Here is a tiny trained network, its code and every weight. The questions are about switching its units off for an input and a target symbol, where a switched-off unit gives its printed mean instead of its output.

import numpy as np


def w(rows, s, z=0):
    codes = np.array(rows[::2]) - 128.0
    scale = np.full(codes.shape[1], s)
    scale[-1] = z or s
    return codes * scale


def f(y):
    return y / 2 * (1 + np.tanh(0.7978845608 * (y + 0.044715 * y**3)))


def softmax(a):
    e = np.exp(a - a.max(-1, keepdims=True))
    return e / e.sum(-1, keepdims=True)


def log_softmax(a):
    a = a - a.max(-1, keepdims=True)
    return a - np.log(np.exp(a).sum(-1, keepdims=True))


def net(x, mask):
    ids = ['αγηλτφω'.index(c) for c in x.split()]
    T = len(ids)
    res = E[ids] + P[:T]
    r = res
    for j in range(2):
        rows = slice(4 * j, 4 * j + 4)
        q, k, v = (r @ M[0][rows].T for M in (Q, K, V))
        z = softmax(np.where(np.tri(T) > 0, q @ k.T / 4**0.5, -1e9)) @ v
        o = O[0][rows]
        res = res + np.where(mask[j], z, o[:, -1]) @ o[:, :-1]
    y = f(res @ A[0][:, :-1].T + A[0][:, -1])
    res = res + np.where(mask[2:10], y, B[0][:, -1]) @ B[0][:, :-1]
    return log_softmax(res[-1] @ U[:, :-1].T + U[:, -1])


Q, K, V, O, A, B = {}, {}, {}, {}, {}, {}
E = w([
[203,197,170,155,131],'α',
[143,20,157,227,158],'γ',
[50,180,64,158,196],'η',
[77,138,151,136,9],'λ',
[152,150,109,104,207],'τ',
[220,226,154,180,149],'φ',
[119,54,158,125,133],'ω',
],0.011)
P = w([
[77,167,255,173,206],'0',
[97,148,219,172,183],'1',
[141,132,189,183,170],'2',
[161,124,155,185,158],'3',
[193,113,129,188,129],'4',
[209,94,98,180,110],'5',
[227,93,55,177,87],'6',
[248,80,50,222,140],'7',
],0.0067)
Q[0] = w([
[123,154,137,208,80],'H1',
[47,152,137,59,36],'H1',
[156,54,151,222,157],'H1',
[222,134,170,162,149],'H1',
[218,167,116,153,177],'H2',
[130,91,96,139,171],'H2',
[143,150,88,251,139],'H2',
[51,178,61,106,141],'H2',
],0.024)
K[0] = w([
[45,131,126,95,52],'H1',
[67,150,252,108,91],'H1',
[169,176,42,122,56],'H1',
[152,59,86,100,98],'H1',
[150,66,45,144,143],'H2',
[171,159,106,95,160],'H2',
[131,140,29,34,95],'H2',
[39,172,102,114,208],'H2',
],0.019)
V[0] = w([
[83,208,91,219,66],'H1',
[5,108,64,123,124],'H1',
[118,97,149,189,11],'H1',
[92,31,151,227,148],'H1',
[164,153,122,195,120],'H2',
[165,144,112,219,140],'H2',
[164,147,196,81,119],'H2',
[131,161,125,89,52],'H2',
],0.012)
O[0] = w([
[94,162,204,115,85,161],'H1',
[130,124,141,14,113,12],'H1',
[103,170,193,106,199,59],'H1',
[174,248,129,99,142,182],'H1',
[103,137,146,151,95,218],'H2',
[97,151,125,150,83,254],'H2',
[162,93,143,172,113,126],'H2',
[126,93,198,121,157,32],'H2',
],0.014,0.0066)
A[0] = w([
[201,118,98,133,214,195],'N1',
[94,174,92,119,166,92],'N2',
[65,161,143,127,183,113],'N3',
[191,95,61,122,95,63],'N4',
[253,138,136,98,72,184],'N5',
[54,136,85,88,113,4],'N6',
[75,113,163,85,107,9],'N7',
[103,103,88,91,83,207],'N8',
],0.012,0.0026)
B[0] = w([
[3,51,177,131,208,205],'N1',
[153,146,62,126,121,180],'N2',
[192,109,112,73,110,169],'N3',
[214,72,111,82,88,254],'N4',
[51,26,125,28,160,208],'N5',
[182,116,120,147,233,162],'N6',
[60,80,29,142,105,151],'N7',
[127,201,181,116,120,175],'N8',
],0.011,0.0079)
U = w([
[177,121,115,152,162,58],'α',
[137,200,2,92,166,178],'γ',
[54,128,133,32,18,216],'η',
[248,116,202,91,191,201],'λ',
[212,45,42,99,103,179],'τ',
[82,122,85,190,97,5],'φ',
[76,99,98,118,232,93],'ω',
],0.004,0.0019)

Each question gives the input, a string of symbols that net reads in full, and the target symbol t.
The units are the heads (4 rows each of Q, K, V and O) and the neurons (one row each of A and B). Each row of codes is followed by its name. A weight is (code - 128) times the scale printed after its matrix; where a second scale follows, it is the last column's (O, A, B and U).
mask holds one flag per unit, heads first, then neurons. A switched-off unit (its flag False) gives its mean, the last column of its rows in O or B, instead of its output. The means were averaged over made-up inputs and are rounded, as every weight is.
A unit's drop is (log p(t) with every unit on - log p(t) with that unit switched off) / (log p(t) with every unit on - log p(t) with every unit switched off).
The circuit of an input: a set's keep is (log p(t) with only the set's units on - log p(t) with every unit switched off) / (log p(t) with every unit on - log p(t) with every unit switched off). Starting from all 10 units, units are removed one at a time, each time the one whose removal leaves the highest keep (on an exact tie, the one counted first), for as long as the keep stays at least 0.8.
circuit, biggest first: the units of the circuit, biggest drop first
most important unit: the unit with the biggest drop
k most important neurons: the k neurons with the biggest drops, biggest first
which heads matter: for each layer, one digit per head in row order, 1 if its drop is at least 0.15 and else 0, layers parted by /
input η ω α φ φ φ γ, target φ: which heads matter => 11
input τ φ ω, target φ: which heads matter => 10
input λ λ ω ω ω, target ω: circuit, biggest first => H1, N1, H2
input τ γ φ η φ φ, target φ: which heads matter => 11
input η λ φ λ ω, target λ: most important neuron => N7
input γ φ φ ω, target φ: circuit, biggest first => H1, N4, H2
input τ τ γ γ, target γ: circuit, biggest first => H1, H2
input φ γ γ ω, target γ: circuit, biggest first => H1, H2
input ω ω φ, target ω: which heads matter => 11
input τ λ α τ η φ η φ, target η: which heads matter => 10
input λ γ ω γ, target ω: 2 most important neurons => N1, N5
input τ λ η α, target η: 2 most important neurons => N5, N6
input α λ γ η γ τ ω φ, target ω: which heads matter => 10
input φ φ φ η φ τ ω γ, target ω: circuit, biggest first => N1, H1, H2
input φ τ λ γ γ, target γ: circuit, biggest first => H1
input ω α γ η ω, target η: 2 most important neurons => N5, N6
input φ λ γ, target λ: which heads matter => 11
input η φ γ α φ γ λ λ, target η: 3 most important neurons => N7, N6, N3
input τ φ η φ, target η: 2 most important neurons => N5, N6
input α φ τ λ φ γ γ φ, target γ: most important unit => H2
